Here is a tiny trained network, its code and every weight. The questions are about switching its units off for an input and a target symbol, where a switched-off unit gives its printed mean instead of its output.

import numpy as np


def w(rows, s, z=0):
    codes = np.array(rows[::2]) - 128.0
    scale = np.full(codes.shape[1], s)
    scale[-1] = z or s
    return codes * scale


def f(y):
    return np.maximum(y, 0)


def softmax(a):
    e = np.exp(a - a.max(-1, keepdims=True))
    return e / e.sum(-1, keepdims=True)


def log_softmax(a):
    a = a - a.max(-1, keepdims=True)
    return a - np.log(np.exp(a).sum(-1, keepdims=True))


def net(x, mask):
    ids = ['βγζηθλτφψ'.index(c) for c in x.split()]
    T = len(ids)
    res = E[ids] + P[:T]
    u = 0
    for l in range(3):
        r = res
        for j in range(3):
            rows = slice(2 * j, 2 * j + 2)
            q, k, v = (r @ M[l][rows].T for M in (Q, K, V))
            z = softmax(np.where(np.tri(T) > 0, q @ k.T / 2**0.5, -1e9)) @ v
            o = O[l][rows]
            res = res + np.where(mask[u + j], z, o[:, -1]) @ o[:, :-1]
        u += 3
        y = f(res @ A[l][:, :-1].T + A[l][:, -1])
        res = res + np.where(mask[u : u + 8], y, B[l][:, -1]) @ B[l][:, :-1]
        u += 8
    return log_softmax(res[-1] @ U[:, :-1].T + U[:, -1])


Q, K, V, O, A, B = {}, {}, {}, {}, {}, {}
E = w([
[117,145,93,187,193,191,122,144],'β',
[85,176,121,94,82,68,171,136],'γ',
[42,142,84,77,149,154,116,124],'ζ',
[178,172,120,228,128,132,143,156],'η',
[254,186,71,125,74,144,111,159],'θ',
[60,158,176,126,187,66,171,94],'λ',
[157,172,32,52,132,201,109,134],'τ',
[105,91,187,179,131,215,79,155],'φ',
[203,111,143,95,151,143,213,190],'ψ',
],0.019)
P = w([
[93,98,37,212,219,114,41,189],'0',
[134,108,76,154,164,71,29,168],'1',
[124,114,105,128,148,78,52,179],'2',
[118,126,127,121,147,92,74,186],'3',
[116,137,140,113,137,103,95,201],'4',
[108,147,155,105,140,124,115,195],'5',
[104,161,166,100,136,137,129,198],'6',
[93,176,169,93,132,149,150,183],'7',
[97,185,190,77,128,165,159,177],'8',
[93,200,203,64,121,170,171,166],'9',
[87,212,210,57,117,183,190,152],'10',
[137,248,238,83,163,185,188,126],'11',
[48,252,226,57,96,199,217,73],'12',
[99,244,254,31,116,221,200,121],'13',
],0.0083)
Q[0] = w([
[97,221,155,136,92,185,135,91],'0.h0',
[76,110,94,146,95,171,165,61],'0.h0',
[96,237,152,111,169,132,99,254],'0.h1',
[160,147,183,115,165,127,89,161],'0.h1',
[129,28,81,172,143,134,218,48],'0.h2',
[165,166,184,40,141,143,127,62],'0.h2',
],0.0081)
K[0] = w([
[172,184,182,125,215,202,148,120],'0.h0',
[187,206,143,133,150,88,97,28],'0.h0',
[83,188,208,129,49,255,248,140],'0.h1',
[102,152,97,79,138,135,154,112],'0.h1',
[128,22,152,207,160,81,54,140],'0.h2',
[140,160,143,109,162,108,140,105],'0.h2',
],0.0071)
V[0] = w([
[193,183,148,154,204,99,96,145],'0.h0',
[144,185,107,123,194,111,127,136],'0.h0',
[145,148,1,154,251,55,171,177],'0.h1',
[3,223,95,52,94,87,182,162],'0.h1',
[92,141,84,202,141,119,162,180],'0.h2',
[132,146,141,85,89,161,144,88],'0.h2',
],0.0071)
O[0] = w([
[161,151,156,116,124,179,158,215,251],'0.h0',
[133,49,71,213,190,139,144,223,196],'0.h0',
[110,2,89,105,96,174,199,202,67],'0.h1',
[31,67,79,167,84,164,194,13,220],'0.h1',
[173,112,104,78,49,92,114,49,236],'0.h2',
[94,214,33,198,83,89,172,117,96],'0.h2',
],0.0074,0.0029)
A[0] = w([
[99,181,4,42,16,120,84,109,134],'0.n0',
[137,128,125,221,143,223,71,129,237],'0.n1',
[116,105,148,140,233,211,145,78,4],'0.n2',
[121,105,78,122,114,133,253,154,71],'0.n3',
[96,141,80,114,33,13,85,167,205],'0.n4',
[80,95,171,60,124,105,126,105,199],'0.n5',
[228,140,63,178,168,45,198,69,233],'0.n6',
[58,53,145,168,223,117,20,46,148],'0.n7',
],0.005,0.002)
B[0] = w([
[145,132,116,226,149,164,106,182,201],'0.n0',
[117,128,185,210,154,78,222,96,254],'0.n1',
[87,178,104,40,107,160,96,151,177],'0.n2',
[159,83,124,113,81,114,147,182,187],'0.n3',
[196,69,147,222,134,174,103,147,168],'0.n4',
[116,177,188,132,254,134,67,172,169],'0.n5',
[46,103,81,127,61,142,158,172,153],'0.n6',
[167,88,97,162,115,152,113,98,187],'0.n7',
],0.0068,0.0065)
Q[1] = w([
[137,73,60,75,137,56,64,91],'1.h0',
[157,141,188,112,107,195,101,86],'1.h0',
[193,177,59,143,209,66,244,95],'1.h1',
[73,55,31,92,122,51,49,115],'1.h1',
[75,119,128,122,149,161,114,120],'1.h2',
[134,61,69,111,159,3,27,94],'1.h2',
],0.0048)
K[1] = w([
[138,57,120,140,139,134,106,227],'1.h0',
[181,150,99,129,154,131,174,152],'1.h0',
[99,58,155,185,163,254,118,214],'1.h1',
[214,49,62,126,228,101,119,151],'1.h1',
[125,73,82,147,162,56,104,67],'1.h2',
[139,90,100,116,179,66,91,133],'1.h2',
],0.0065)
V[1] = w([
[99,117,169,114,192,156,154,156],'1.h0',
[107,218,93,41,71,94,149,115],'1.h0',
[188,79,144,171,142,147,70,67],'1.h1',
[100,135,198,175,134,226,241,146],'1.h1',
[205,66,172,153,172,101,96,173],'1.h2',
[165,97,88,2,189,164,167,120],'1.h2',
],0.0059)
O[1] = w([
[102,211,216,98,185,127,190,54,187],'1.h0',
[181,79,23,88,102,47,211,139,15],'1.h0',
[53,136,232,236,144,162,152,254,146],'1.h1',
[105,207,209,128,106,45,95,157,255],'1.h1',
[46,77,118,147,46,127,115,56,213],'1.h2',
[172,113,71,191,179,160,90,129,73],'1.h2',
],0.0061,0.0087)
A[1] = w([
[189,177,96,98,90,113,112,20,252],'1.n0',
[137,67,131,110,239,53,179,74,136],'1.n1',
[111,128,118,138,27,72,108,166,224],'1.n2',
[47,136,99,145,60,130,111,142,224],'1.n3',
[138,157,75,98,168,131,143,159,90],'1.n4',
[171,87,221,75,94,113,212,179,180],'1.n5',
[184,214,85,57,155,115,108,140,98],'1.n6',
[63,38,254,121,155,72,153,61,4],'1.n7',
],0.0067,0.0029)
B[1] = w([
[112,143,128,151,145,153,130,128,141],'1.n0',
[184,115,99,147,172,124,138,139,137],'1.n1',
[223,141,161,162,234,220,130,84,170],'1.n2',
[126,58,91,203,204,174,132,97,206],'1.n3',
[91,92,158,146,150,150,156,48,133],'1.n4',
[135,63,212,71,129,128,113,183,186],'1.n5',
[127,95,142,72,112,134,134,139,144],'1.n6',
[204,153,2,111,181,173,163,125,245],'1.n7',
],0.0085,0.011)
Q[2] = w([
[130,153,207,103,214,231,129,162],'2.h0',
[135,122,195,167,187,169,208,130],'2.h0',
[13,104,71,151,6,13,108,128],'2.h1',
[3,43,249,207,245,161,210,116],'2.h1',
[125,96,123,133,26,61,117,95],'2.h2',
[171,111,104,96,126,28,52,87],'2.h2',
],0.0055)
K[2] = w([
[104,166,143,144,49,68,154,87],'2.h0',
[40,145,143,73,102,144,157,103],'2.h0',
[170,51,118,134,173,116,74,118],'2.h1',
[132,187,115,125,26,167,197,135],'2.h1',
[182,79,78,120,223,139,70,139],'2.h2',
[108,83,118,184,125,166,2,174],'2.h2',
],0.007)
V[2] = w([
[68,67,130,105,148,112,86,100],'2.h0',
[248,113,93,155,109,162,133,129],'2.h0',
[203,159,88,112,102,163,104,124],'2.h1',
[48,159,69,81,110,163,114,153],'2.h1',
[59,148,69,141,170,115,85,93],'2.h2',
[134,130,154,203,41,148,107,113],'2.h2',
],0.013)
O[2] = w([
[131,186,71,69,111,144,56,145,54],'2.h0',
[99,177,210,143,144,48,207,91,98],'2.h0',
[254,198,92,208,89,112,210,187,88],'2.h1',
[44,125,111,209,158,131,106,197,2],'2.h1',
[142,138,90,106,209,181,159,120,25],'2.h2',
[67,152,148,133,50,209,142,130,141],'2.h2',
],0.01,0.0067)
A[2] = w([
[81,86,127,6,70,37,174,237,2],'2.n0',
[97,2,60,145,107,88,107,44,228],'2.n1',
[140,99,176,157,170,162,111,141,174],'2.n2',
[68,147,230,8,63,145,209,118,114],'2.n3',
[96,230,170,194,163,172,75,38,113],'2.n4',
[133,170,84,77,176,55,155,148,42],'2.n5',
[79,28,133,111,130,125,201,183,90],'2.n6',
[107,160,193,142,192,104,153,173,152],'2.n7',
],0.0059,0.0038)
B[2] = w([
[170,173,143,254,142,196,90,56,152],'2.n0',
[207,44,113,104,67,111,117,152,152],'2.n1',
[86,149,111,77,142,128,132,98,222],'2.n2',
[73,186,13,86,143,84,148,175,216],'2.n3',
[187,180,65,159,149,63,88,88,249],'2.n4',
[83,143,197,202,21,163,115,124,141],'2.n5',
[87,54,128,151,114,114,109,86,151],'2.n6',
[129,220,119,86,180,108,179,134,197],'2.n7',
],0.0077,0.014)
U = w([
[92,116,248,121,155,211,137,151,192],'β',
[119,101,99,207,87,134,159,2,168],'γ',
[154,138,77,138,99,149,94,125,2],'ζ',
[75,152,169,86,71,163,175,121,173],'η',
[177,143,164,142,92,183,188,176,128],'θ',
[181,99,129,90,184,87,158,145,155],'λ',
[88,142,143,218,138,144,163,198,77],'τ',
[140,238,178,136,144,142,83,102,124],'φ',
[146,120,153,173,116,44,78,120,158],'ψ',
],0.0076,0.0038)

Each question gives the input, a string of symbols that net reads in full, and the target symbol t.
The units are the heads (2 rows each of Q, K, V and O) and the neurons (one row each of A and B). Each row of codes is followed by its name. A weight is (code - 128) times the scale printed after its matrix; where a second scale follows, it is the last column's (O, A, B and U).
mask holds one flag per unit, layer by layer, with each layer's heads first. A switched-off unit (its flag False) gives its mean, the last column of its rows in O or B, instead of its output. The means were averaged over made-up inputs and are rounded, as every weight is.
A unit's drop is (log p(t) with every unit on - log p(t) with that unit switched off) / (log p(t) with every unit on - log p(t) with every unit switched off).
The circuit of an input: a set's keep is (log p(t) with only the set's units on - log p(t) with every unit switched off) / (log p(t) with every unit on - log p(t) with every unit switched off). Starting from the 12 units with the biggest drops (on a tie, the unit counted first), units are removed one at a time, each time the one whose removal leaves the highest keep (on an exact tie, the one counted first), for as long as the keep stays at least 0.8.
units of the circuit, in order: the units of the circuit, biggest drop first
top k neurons: the k neurons with the biggest drops, biggest first
k most important neurons of layer l: the k neurons of layer l with the biggest drops, biggest first
heads that matter: for each layer, one digit per head in row order, 1 if its drop is at least 0.15 and else 0, layers parted by /
input θ γ φ θ γ ψ γ β, target γ: heads that matter -> 010 / 000 / 000
input φ φ λ φ ζ φ, target ζ: top 2 neurons -> [0.n1 1.n7]
input φ λ θ τ γ θ η, target θ: heads that matter -> 000 / 000 / 010
input β β φ θ φ θ λ β, target λ: heads that matter -> 000 / 000 / 001
input θ γ λ φ φ φ β η ψ γ ζ β β, target β: top 2 neurons -> [1.n7 2.n3]
input φ φ λ φ β τ θ, target τ: top 2 neurons -> [1.n7 1.n5]
input φ φ γ β τ λ λ, target τ: units of the circuit, in order -> [2.h1 0.h1]
input τ λ ζ, target ζ: units of the circuit, in order -> [2.h0]
input λ γ β γ λ φ, target λ: units of the circuit, in order -> [2.h2 1.n2]
input ψ γ φ η γ β φ ζ φ φ τ τ η, target τ: units of the circuit, in order -> [2.h1 0.h2]
input λ φ θ θ γ, target θ: heads that matter -> 000 / 000 / 010
input γ γ γ φ φ ψ γ, target ψ: 2 most important neurons of layer 0 -> [0.n4 0.n0]
input φ θ ζ ψ φ ζ φ φ β φ β β, target β: units of the circuit, in order -> [1.n7 2.h1]
input φ τ φ φ φ ψ φ γ γ γ, target γ: units of the circuit, in order -> [0.h1 1.n3]
input φ β θ β φ λ, target λ: units of the circuit, in order -> [2.h2]
input τ φ λ λ γ, target λ: units of the circuit, in order -> [2.h2 1.n7]
input τ τ β φ β θ, target β: 2 most important neurons of layer 1 -> [1.n2 1.n7]
input θ γ φ ψ τ ψ, target τ: units of the circuit, in order -> [2.h1 1.n2 1.n5]
input θ λ ψ φ γ β τ φ γ φ τ γ λ β, target λ: units of the circuit, in order -> [2.h2 1.h0]
input ζ λ γ γ λ τ β ζ β γ, target β: units of the circuit, in order -> [2.n4 2.h1 1.n5]
input γ φ β φ β φ τ φ γ γ φ ψ, target ψ: top 2 neurons -> [1.n5 2.n0]
input φ γ θ τ φ ζ τ η λ φ γ λ γ, target λ: heads that matter -> 000 / 101 / 101
input φ φ β γ λ, target λ: units of the circuit, in order -> [2.h2 1.n7]
input ζ θ φ γ φ φ β γ φ φ β γ γ, target γ: units of the circuit, in order -> [0.h2 1.n3]
input γ ψ γ φ γ τ η, target τ: top 2 neurons -> [1.n5 1.n2]
input φ τ φ, target τ: heads that matter -> 001 / 010 / 010
input η γ φ γ γ ζ φ φ τ ψ φ, target ψ: heads that matter -> 000 / 000 / 001
input β τ β, target τ: units of the circuit, in order -> [2.h1]
input θ φ ζ, target ζ: top 4 neurons -> [1.n2 1.n7 0.n2 2.n7]
input φ φ η φ, target η: 2 most important neurons of layer 2 -> [2.n3 2.n0]
